[[148 112]
 [127 125]
 [152 119]
 [151 120]
 [156 106]
 [154 108]
 [135 142]]
:
[[156 106]
 [154 108]
 [152 119]
 [151 120]
 [148 112]
 [135 142]
 [127 125]]

[[107 139]
 [156 113]
 [153 107]
 [149 111]
 [137 127]
 [146 120]
 [104 148]]
:
[[156 113]
 [153 107]
 [149 111]
 [146 120]
 [137 127]
 [107 139]
 [104 148]]

[[113 147 139 129 120 118 127 128 117 143 110]
 [117 123 128 127 121 130 116 141 129 144 126]
 [147 118 119 103 136 138 129 118 137 130 109]
 [120 141 134 148 116 105 152 119 112 113 128]]
:
[[147 118 119 103 136 138 129 118 137 130 109]
 [120 141 134 148 116 105 152 119 112 113 128]
 [117 123 128 127 121 130 116 141 129 144 126]
 [113 147 139 129 120 118 127 128 117 143 110]]

[[110 141 135 117 109 149 152 129 154 141 154 123 123 121 119 152]
 [127 104 111 138 125 115 103 147 117 138 145 104 136 155 101 115]]
:
[[127 104 111 138 125 115 103 147 117 138 145 104 136 155 101 115]
 [110 141 135 117 109 149 152 129 154 141 154 123 123 121 119 152]]

[[107 127 130 134 135 146 132 126 148]
 [129 115 118 119 119 101 122 141 137]
 [132 116 116 104 147 117 128 137 146]
 [130 151 139 131 114 104 132 120 122]]
:
[[132 116 116 104 147 117 128 137 146]
 [130 151 139 131 114 104 132 120 122]
 [129 115 118 119 119 101 122 141 137]
 [107 127 130 134 135 146 132 126 148]]

[[135 113 115 107]
 [141 110 130 121]
 [132 117 116 110]
 [134 127 150 147]
 [149  98 129 115]
 [139 116 138 131]]
:
[[149  98 129 115]
 [141 110 130 121]
 [139 116 138 131]
 [135 113 115 107]
 [134 127 150 147]
 [132 117 116 110]]

[[132 117 130 109 110 157 155 116 112 108]
 [154 145 103 119 113 130 138 116 137 119]
 [133 125 130 106 107 152 156 113 114 109]]
:
[[154 145 103 119 113 130 138 116 137 119]
 [133 125 130 106 107 152 156 113 114 109]
 [132 117 130 109 110 157 155 116 112 108]]

[[122 126 122 130 109 154 135 107]
 [136 114 140 137 124 107 153 130]]
:
[[136 114 140 137 124 107 153 130]
 [122 126 122 130 109 154 135 107]]
---
[[115 112 122 149 136]
 [146 148 134 145 126]
 [148 143 121 125 133]
 [118 111 116 119 136]]
:
[[112 122]
 [148 134]]

[[131 151 141]
 [133 139 140]
 [120 121 115]]
:
[[151 141]
 [139 140]]

[[121 145 108 130 122]
 [105 129 127 153 106]
 [121 112 142 121 122]]
:
[[145 108]
 [129 127]]

[[147 123 148 137]
 [137 152 135 112]
 [155 133 155 132]]
:
[[123 148]
 [152 135]]

[[127 120 103 104]
 [128 108 135 124]
 [128 111 135 118]
 [128 114 133 126]
 [128 138 148 113]]
:
[[120 103]
 [108 135]]

[[121 122 141]
 [121 131 107]
 [130 126 131]
 [154 128 127]
 [123 123 141]]
:
[[122 141]
 [131 107]]

[[146 101 117 128 142]
 [141 103 124 105 121]]
:
[[101 117]
 [103 124]]
---
[[122 147 123 119 134 124 120 105]
 [136 135 119 111 112 118 121 140]]
:
[[136 135 119 111 112 118 121 140]
 [122 147 123 119 134 124 120 105]]

[[112 131 154 139 108]
 [119 126 138 131 121]
 [120 130 142 134 117]
 [141 143 128 138 127]
 [114 112 125 135 133]
 [121 126 136 130 123]]
:
[[141 143 128 138 127]
 [121 126 136 130 123]
 [120 130 142 134 117]
 [119 126 138 131 121]
 [114 112 125 135 133]
 [112 131 154 139 108]]

[[103 114 122 124 111]
 [128 130 138 122 117]
 [130 131 119 129 131]
 [135 134 118 129 135]
 [119 135 120 149 145]
 [112 121 123 132 126]
 [127 120 132 120 119]]
:
[[135 134 118 129 135]
 [130 131 119 129 131]
 [128 130 138 122 117]
 [127 120 132 120 119]
 [119 135 120 149 145]
 [112 121 123 132 126]
 [103 114 122 124 111]]

[[126 118 130 123]
 [131 107 120 126]
 [125 150 120 138]
 [127 140 130 119]
 [130 133 122 130]]
:
[[131 107 120 126]
 [130 133 122 130]
 [127 140 130 119]
 [126 118 130 123]
 [125 150 120 138]]

[[126 127 130 130 126 131 128 128 128 132 128 128 128]
 [127 129 126 129 126 130 101 125 129 128 132 131 128]]
:
[[127 129 126 129 126 130 101 125 129 128 132 131 128]
 [126 127 130 130 126 131 128 128 128 132 128 128 128]]

[[109 115 131 106 129 135 142 141 149 105 140 134]
 [117 146 131 125 135 141 123 128 114 121 140 136]
 [141 111 126 116 109 131 123 147 113 118 107 131]
 [124 133 113 148 124 107 146 142 141 141 118 109]
 [116 120 138 136 139 118 134 127 108 123 143 140]]
:
[[141 111 126 116 109 131 123 147 113 118 107 131]
 [124 133 113 148 124 107 146 142 141 141 118 109]
 [117 146 131 125 135 141 123 128 114 121 140 136]
 [116 120 138 136 139 118 134 127 108 123 143 140]
 [109 115 131 106 129 135 142 141 149 105 140 134]]

[[124 126 136 131 139 124 126 128 132 150 129]
 [126 125 135 132 139 125 128 130 130 110 128]
 [127 129 131 127 137 122 119 126 128 133 136]
 [125 128 135 132 137 125 120 127 129 149 129]]
:
[[127 129 131 127 137 122 119 126 128 133 136]
 [126 125 135 132 139 125 128 130 130 110 128]
 [125 128 135 132 137 125 120 127 129 149 129]
 [124 126 136 131 139 124 126 128 132 150 129]]
